Here is a tiny trained network, its code and every weight. The questions are about switching its units off for an input and a class, where a switched-off unit gives its printed mean instead of its output.

import numpy as np


def w(rows, s, z=0):
    codes = np.array(rows[::2]) - 128.0
    scale = np.full(codes.shape[1], s)
    scale[-1] = z or s
    return codes * scale


def norm(h):
    return h / np.sqrt((h * h).mean(-1, keepdims=True) + 1e-5)


def f(y):
    return y / 2 * (1 + np.tanh(0.7978845608 * (y + 0.044715 * y**3)))


def log_softmax(a):
    a = a - a.max(-1, keepdims=True)
    return a - np.log(np.exp(a).sum(-1, keepdims=True))


def net(x, mask):
    res = np.array(x, float).reshape(1, 2) / 4 @ E
    u = 0
    for l in range(2):
        y = f(norm(res) @ A[l][:, :-1].T + A[l][:, -1])
        res = res + np.where(mask[u : u + 3], y, B[l][:, -1]) @ B[l][:, :-1]
        u += 3
    return log_softmax(norm(res)[-1] @ U[:, :-1].T + U[:, -1])


A, B = {}, {}
E = w([
[3,111,195,161,196,195,218,6,194,206],'x0',
[141,47,2,67,39,219,231,68,172,27],'x1',
],0.007)
A[0] = w([
[183,109,8,131,115,137,113,105,148,101,21],'L0N0',
[74,85,164,147,152,185,132,115,125,135,52],'L0N1',
[101,99,70,93,94,253,69,90,190,174,3],'L0N2',
],0.006,0.0018)
B[0] = w([
[163,140,146,135,145,224,15,184,136,144,254],'L0N0',
[27,112,228,167,115,163,156,23,188,203,217],'L0N1',
[143,254,240,92,112,53,197,220,220,71,222],'L0N2',
],0.0082,0.0029)
A[1] = w([
[97,178,142,114,162,41,61,171,1,156,106],'L1N0',
[43,115,172,183,163,178,59,65,51,208,2],'L1N1',
[95,117,181,149,201,75,86,139,174,186,129],'L1N2',
],0.0065,0.0023)
B[1] = w([
[115,194,79,105,147,90,192,9,120,112,253],'L1N0',
[112,42,134,156,137,84,59,192,139,193,214],'L1N1',
[172,122,136,126,48,189,68,128,111,107,231],'L1N2',
],0.015,0.0072)
U = w([
[152,218,61,94,136,95,125,41,44,100,172],'0',
[184,134,63,72,111,223,47,239,86,48,204],'1',
[102,61,170,160,92,120,31,110,94,205,149],'2',
[60,145,187,100,99,170,247,114,168,98,189],'3',
[105,106,60,138,173,132,144,174,110,130,3],'4',
[132,92,106,132,173,137,154,150,75,113,5],'5',
[141,121,113,142,209,118,158,185,87,139,27],'6',
],0.013,0.0052)

Each question gives the input, the list of numbers given to net, and the class t.
The units are the neurons (one row each of A and B). Each row of codes is followed by its name. A weight is (code - 128) times the scale printed after its matrix; where a second scale follows, it is the last column's (A, B and U).
mask holds one flag per neuron, layer by layer. A switched-off neuron (its flag False) gives its mean, the last column of its row in B, instead of its output. The means were averaged over made-up inputs and are rounded, as every weight is.
A unit's drop is (log p(t) with every unit on - log p(t) with that unit switched off) / (log p(t) with every unit on - log p(t) with every unit switched off).
The circuit of an input: a set's keep is (log p(t) with only the set's units on - log p(t) with every unit switched off) / (log p(t) with every unit on - log p(t) with every unit switched off). Starting from all 6 units, units are removed one at a time, each time the one whose removal leaves the highest keep (on an exact tie, the one counted first), for as long as the keep stays at least 0.8.
units of the circuit, in order: the units of the circuit, biggest drop first
top k neurons: the k neurons with the biggest drops, biggest first
top k neurons in layer l: the k neurons of layer l with the biggest drops, biggest first
drop of u: that unit's drop, to one decimal
input [0,-3], class 0: top 3 neurons -> [L1N0 L0N1 L0N0]
input [0,-4], class 0: units of the circuit, in order -> [L1N0]
input [8,-1], class 2: top 2 neurons in layer 1 -> [L1N1 L1N0]
input [4,0], class 2: top 2 neurons in layer 1 -> [L1N0 L1N1]
input [0,4], class 1: top 2 neurons -> [L1N0 L0N0]
input [1,2], class 3: top 2 neurons -> [L1N2 L1N1]
input [-8,0], class 0: drop of L1N2 -> 0.4
input [-1,2], class 1: drop of L1N0 -> 0.6
input [7,-2], class 2: drop of L1N1 -> 0.1
input [8,0], class 2: drop of L1N1 -> 0.4
